Here is a tiny trained network, its code and every weight. The questions are about switching its units off for an input and a target symbol, where a switched-off unit gives its printed mean instead of its output.

import numpy as np


def w(rows, s, z=0):
    codes = np.array(rows[::2]) - 128.0
    scale = np.full(codes.shape[1], s)
    scale[-1] = z or s
    return codes * scale


def f(y):
    return np.maximum(y, 0)


def softmax(a):
    e = np.exp(a - a.max(-1, keepdims=True))
    return e / e.sum(-1, keepdims=True)


def log_softmax(a):
    a = a - a.max(-1, keepdims=True)
    return a - np.log(np.exp(a).sum(-1, keepdims=True))


def net(x, mask):
    ids = ['αβδεζμπφψ'.index(c) for c in x.split()]
    T = len(ids)
    res = E[ids] + P[:T]
    r = res
    for j in range(2):
        rows = slice(2 * j, 2 * j + 2)
        q, k, v = (r @ M[0][rows].T for M in (Q, K, V))
        z = softmax(np.where(np.tri(T) > 0, q @ k.T / 2**0.5, -1e9)) @ v
        o = O[0][rows]
        res = res + np.where(mask[j], z, o[:, -1]) @ o[:, :-1]
    y = f(res @ A[0][:, :-1].T + A[0][:, -1])
    res = res + np.where(mask[2:18], y, B[0][:, -1]) @ B[0][:, :-1]
    return log_softmax(res[-1] @ U[:, :-1].T + U[:, -1])


Q, K, V, O, A, B = {}, {}, {}, {}, {}, {}
E = w([
[80,120,98,24,105],'α',
[90,121,127,97,63],'β',
[67,235,130,69,218],'δ',
[94,116,99,143,114],'ε',
[105,98,158,76,216],'ζ',
[101,197,66,146,148],'μ',
[98,175,111,138,75],'π',
[109,145,190,69,69],'φ',
[114,245,192,213,180],'ψ',
],0.013)
P = w([
[195,130,144,129,95],'0',
[71,50,115,185,183],'1',
[238,125,146,124,132],'2',
[133,153,139,117,62],'3',
[20,42,116,131,152],'4',
[184,147,163,67,136],'5',
[84,187,128,133,28],'6',
[16,8,140,104,97],'7',
[197,132,174,73,130],'8',
],0.012)
Q[0] = w([
[251,175,106,188,133],'head 1',
[209,173,124,66,114],'head 1',
[255,161,143,135,214],'head 2',
[243,77,110,134,103],'head 2',
],0.0087)
K[0] = w([
[176,68,140,121,187],'head 1',
[168,97,60,39,240],'head 1',
[229,17,255,114,241],'head 2',
[159,57,117,249,183],'head 2',
],0.0068)
V[0] = w([
[125,188,161,173,188],'head 1',
[196,181,161,184,1],'head 1',
[123,55,196,75,108],'head 2',
[131,35,176,208,159],'head 2',
],0.01)
O[0] = w([
[80,138,146,170,217,105],'head 1',
[115,214,59,208,78,118],'head 1',
[174,50,151,254,54,129],'head 2',
[39,181,132,89,65,2],'head 2',
],0.0093,0.0075)
A[0] = w([
[189,186,180,131,120,11],'neuron 1',
[128,149,158,109,205,208],'neuron 2',
[110,115,117,107,94,101],'neuron 3',
[154,131,62,57,135,253],'neuron 4',
[181,118,104,105,118,101],'neuron 5',
[159,171,152,119,180,176],'neuron 6',
[146,63,190,133,116,151],'neuron 7',
[2,107,139,129,147,145],'neuron 8',
[183,210,151,120,132,63],'neuron 9',
[120,127,186,204,135,186],'neuron 10',
[173,155,131,72,68,118],'neuron 11',
[140,69,104,129,191,191],'neuron 12',
[128,96,206,78,139,81],'neuron 13',
[175,149,170,181,118,135],'neuron 14',
[163,145,128,163,73,114],'neuron 15',
[130,129,66,129,130,99],'neuron 16',
],0.012,0.0026)
B[0] = w([
[85,158,177,73,135,171],'neuron 1',
[143,76,143,138,75,229],'neuron 2',
[168,108,127,131,60,155],'neuron 3',
[191,204,217,173,169,254],'neuron 4',
[137,158,118,111,192,196],'neuron 5',
[157,108,198,221,58,205],'neuron 6',
[73,107,96,147,186,234],'neuron 7',
[159,207,139,2,148,191],'neuron 8',
[69,166,154,65,56,185],'neuron 9',
[104,132,49,56,90,173],'neuron 10',
[162,121,32,67,154,211],'neuron 11',
[112,43,150,113,129,234],'neuron 12',
[105,127,69,162,108,221],'neuron 13',
[160,97,141,46,141,169],'neuron 14',
[110,124,48,66,157,165],'neuron 15',
[201,161,92,231,114,161],'neuron 16',
],0.0064,0.0076)
U = w([
[215,152,141,22,251,149],'α',
[105,111,51,125,52,97],'β',
[136,83,218,109,168,61],'δ',
[88,118,64,160,84,145],'ε',
[89,19,120,187,155,222],'ζ',
[163,185,107,175,155,160],'μ',
[35,195,47,57,200,35],'π',
[40,96,95,1,95,1],'φ',
[84,142,183,46,51,166],'ψ',
],0.0069,0.0043)

Each question gives the input, a string of symbols that net reads in full, and the target symbol t.
The units are the heads (2 rows each of Q, K, V and O) and the neurons (one row each of A and B). Each row of codes is followed by its name. A weight is (code - 128) times the scale printed after its matrix; where a second scale follows, it is the last column's (O, A, B and U).
mask holds one flag per unit, heads first, then neurons. A switched-off unit (its flag False) gives its mean, the last column of its rows in O or B, instead of its output. The means were averaged over made-up inputs and are rounded, as every weight is.
A unit's drop is (log p(t) with every unit on - log p(t) with that unit switched off) / (log p(t) with every unit on - log p(t) with every unit switched off).
The circuit of an input: a set's keep is (log p(t) with only the set's units on - log p(t) with every unit switched off) / (log p(t) with every unit on - log p(t) with every unit switched off). Starting from the 12 units with the biggest drops (on a tie, the unit counted first), units are removed one at a time, each time the one whose removal leaves the highest keep (on an exact tie, the one counted first), for as long as the keep stays at least 0.8.
circuit, biggest first: the units of the circuit, biggest drop first
unit that matters most: the unit with the biggest drop
k most important neurons: the k neurons with the biggest drops, biggest first
heads that matter: for each layer, one digit per head in row order, 1 if its drop is at least 0.15 and else 0, layers parted by /
input α ψ α μ ψ β α α, target ζ: circuit, biggest first => head 2; neuron 12
input ε ζ ψ ψ β α ψ μ, target π: circuit, biggest first => head 1; head 2
input β ψ π, target ψ: 2 most important neurons => neuron 9; neuron 7
input β α β φ α, target β: heads that matter => 11
input μ μ μ α ε ζ μ π, target α: circuit, biggest first => head 2
input δ μ α μ ε, target α: circuit, biggest first => head 2; neuron 8
input α ψ δ μ β, target α: circuit, biggest first => head 2; neuron 8
input β α ζ φ ε, target β: circuit, biggest first => head 1; head 2; neuron 10
input μ β μ π ψ α ψ μ, target π: circuit, biggest first => head 1; neuron 8
input α α δ α δ δ ψ μ ψ, target δ: circuit, biggest first => head 1; neuron 6
input φ μ ψ α δ α φ π, target β: heads that matter => 10
input α α μ μ μ, target α: 2 most important neurons => neuron 8; neuron 13
input α ψ α ζ π, target φ: heads that matter => 11
input ζ β α ψ α, target π: heads that matter => 10
input φ α δ, target δ: heads that matter => 10
input α μ φ μ α, target α: circuit, biggest first => head 2; neuron 4
input α ψ ψ μ ζ ζ α ζ μ, target ζ: heads that matter => 10
input ε φ α π δ α ψ ψ, target π: 2 most important neurons => neuron 10; neuron 8
input π μ μ ψ ψ, target π: 2 most important neurons => neuron 8; neuron 10
input ψ ψ μ δ, target δ: heads that matter => 11
input β α α ψ ε, target π: unit that matters most => head 1
input β α ζ μ μ δ α φ, target ζ: heads that matter => 01
input μ ψ α ζ ζ μ ψ φ, target π: heads that matter => 10
input ζ ε α μ α δ φ φ, target β: most important neuron => neuron 4
input μ δ π, target δ: circuit, biggest first => head 1; neuron 6; neuron 11
input ψ β β ψ ζ, target π: 2 most important neurons => neuron 8; neuron 4
input ε α μ φ, target φ: unit that matters most => neuron 4
